Below is a small trained network, with its code and all its weights. Each question gives an input and a target symbol and asks what happens when units are switched off, that is, made to give their printed mean instead of their output.

import numpy as np


def w(rows, s, z=0):
    codes = np.array(rows[::2]) - 128.0
    scale = np.full(codes.shape[1], s)
    scale[-1] = z or s
    return codes * scale


def norm(h):
    return h / np.sqrt((h * h).mean(-1, keepdims=True) + 1e-5)


def f(y):
    return y / 2 * (1 + np.tanh(0.7978845608 * (y + 0.044715 * y**3)))


def softmax(a):
    e = np.exp(a - a.max(-1, keepdims=True))
    return e / e.sum(-1, keepdims=True)


def log_softmax(a):
    a = a - a.max(-1, keepdims=True)
    return a - np.log(np.exp(a).sum(-1, keepdims=True))


def net(x, mask):
    ids = ['ΛΞΩβγδεθμ'.index(c) for c in x.split()]
    T = len(ids)
    res = E[ids] + P[:T]
    r = norm(res)
    for j in range(2):
        rows = slice(4 * j, 4 * j + 4)
        q, k, v = (r @ M[0][rows].T for M in (Q, K, V))
        z = softmax(np.where(np.tri(T) > 0, q @ k.T / 4**0.5, -1e9)) @ v
        o = O[0][rows]
        res = res + np.where(mask[j], z, o[:, -1]) @ o[:, :-1]
    y = f(norm(res) @ A[0][:, :-1].T + A[0][:, -1])
    res = res + np.where(mask[2:18], y, B[0][:, -1]) @ B[0][:, :-1]
    return log_softmax(norm(res)[-1] @ U[:, :-1].T + U[:, -1])


Q, K, V, O, A, B = {}, {}, {}, {}, {}, {}
E = w([
[191,90,100],'Λ',
[152,108,7],'Ξ',
[169,129,214],'Ω',
[172,155,213],'β',
[172,122,213],'γ',
[174,89,105],'δ',
[188,90,119],'ε',
[169,86,99],'θ',
[184,84,131],'μ',
],0.014)
P = w([
[62,124,88],'0',
[208,4,212],'1',
[240,122,41],'2',
[40,95,109],'3',
[53,205,74],'4',
[39,96,114],'5',
[198,117,89],'6',
[54,121,135],'7',
[208,127,81],'8',
[49,127,126],'9',
[197,98,87],'10',
[69,136,129],'11',
[163,152,133],'12',
],0.014)
Q[0] = w([
[141,115,122],'H1',
[92,81,147],'H1',
[94,135,126],'H1',
[146,148,111],'H1',
[36,254,110],'H2',
[135,120,100],'H2',
[231,94,103],'H2',
[138,129,111],'H2',
],0.031)
K[0] = w([
[116,107,119],'H1',
[172,121,130],'H1',
[164,145,117],'H1',
[106,121,116],'H1',
[253,98,217],'H2',
[81,136,160],'H2',
[85,193,104],'H2',
[110,138,146],'H2',
],0.029)
V[0] = w([
[98,239,79],'H1',
[194,15,152],'H1',
[180,177,167],'H1',
[232,56,182],'H1',
[179,163,148],'H2',
[89,139,154],'H2',
[117,110,254],'H2',
[183,105,123],'H2',
],0.027)
O[0] = w([
[114,205,75,64],'H1',
[184,37,165,219],'H1',
[126,86,81,74],'H1',
[182,3,127,175],'H1',
[112,141,73,94],'H2',
[133,156,157,97],'H2',
[229,170,109,2],'H2',
[149,98,80,140],'H2',
],0.036,0.015)
A[0] = w([
[37,14,53,183],'N1',
[115,103,90,148],'N2',
[200,91,116,143],'N3',
[98,173,61,58],'N4',
[210,133,181,46],'N5',
[254,129,72,61],'N6',
[139,141,183,156],'N7',
[19,146,102,122],'N8',
[108,79,83,157],'N9',
[88,114,213,253],'N10',
[166,159,152,161],'N11',
[170,59,41,152],'N12',
[182,168,128,177],'N13',
[151,247,95,124],'N14',
[79,112,93,13],'N15',
[187,165,202,119],'N16',
],0.021,0.0029)
B[0] = w([
[140,188,37,248],'N1',
[115,151,146,139],'N2',
[87,139,191,191],'N3',
[120,138,197,147],'N4',
[65,65,160,158],'N5',
[82,108,2,187],'N6',
[104,105,113,150],'N7',
[66,98,217,193],'N8',
[132,174,137,163],'N9',
[131,91,69,236],'N10',
[115,143,104,136],'N11',
[57,89,157,200],'N12',
[135,116,81,147],'N13',
[224,237,166,173],'N14',
[101,119,108,133],'N15',
[54,142,116,144],'N16',
],0.051,0.014)
U = w([
[152,131,140,30],'Λ',
[199,82,110,209],'Ξ',
[122,157,6,73],'Ω',
[99,187,204,157],'β',
[146,138,102,37],'γ',
[154,133,166,62],'δ',
[150,122,76,168],'ε',
[250,54,194,253],'θ',
[144,175,97,207],'μ',
],0.012,0.0041)

Each question gives the input, a string of symbols that net reads in full, and the target symbol t.
The units are the heads (4 rows each of Q, K, V and O) and the neurons (one row each of A and B). Each row of codes is followed by its name. A weight is (code - 128) times the scale printed after its matrix; where a second scale follows, it is the last column's (O, A, B and U).
mask holds one flag per unit, heads first, then neurons. A switched-off unit (its flag False) gives its mean, the last column of its rows in O or B, instead of its output. The means were averaged over made-up inputs and are rounded, as every weight is.
A unit's drop is (log p(t) with every unit on - log p(t) with that unit switched off) / (log p(t) with every unit on - log p(t) with every unit switched off).
The circuit of an input: a set's keep is (log p(t) with only the set's units on - log p(t) with every unit switched off) / (log p(t) with every unit on - log p(t) with every unit switched off). Starting from the 12 units with the biggest drops (on a tie, the unit counted first), units are removed one at a time, each time the one whose removal leaves the highest keep (on an exact tie, the one counted first), for as long as the keep stays at least 0.8.
units of the circuit, in order: the units of the circuit, biggest drop first
most important unit: the unit with the biggest drop
top k neurons: the k neurons with the biggest drops, biggest first
which heads matter: for each layer, one digit per head in row order, 1 if its drop is at least 0.15 and else 0, layers parted by /
drop when u is switched off: that unit's drop, to one decimal
input Ω Ξ θ, target Ω: most important unit	N6
input Ω β Ω, target Ω: top 2 neurons	[N6; N16]
input β Ξ Ξ Ξ Λ, target β: units of the circuit, in order	[H1; N8]
input Ξ Λ β γ β Ξ β Ξ θ Ξ Ξ Ξ Ξ, target β: units of the circuit, in order	[H1; N1]
input ε Ξ Ξ Ξ Ξ Ξ Ω Ξ Ξ Λ ε, target β: top 2 neurons	[N8; N6]
input β Ξ Λ θ γ, target β: top 2 neurons	[N8; N4]
input μ ε Ω, target θ: top 2 neurons	[N6; N12]
input Ω Ξ β Ξ γ, target β: units of the circuit, in order	[H1; N8]
input β Ω Ξ Λ, target θ: which heads matter	10
input Ξ Ξ μ δ Ξ β Λ Ξ Ω, target β: top 2 neurons	[N8; N6]
input Ξ δ θ Ξ Ξ θ Λ β, target θ: top 2 neurons	[N10; N3]
input β Ξ Λ ε ε δ, target θ: which heads matter	10
input Ξ Ω Ξ θ Ξ Ξ, target Ω: which heads matter	10
input Ξ β Ξ μ γ Ξ Ξ Ξ θ, target β: units of the circuit, in order	[H1]
input Ξ Ξ μ Ξ ε Ξ δ Ξ μ, target β: drop when H1 is switched off	1.3
input Ω Ξ μ, target Ω: drop when N11 is switched off	0.0
input Ω Ξ δ, target Ω: drop when N1 is switched off	0.0
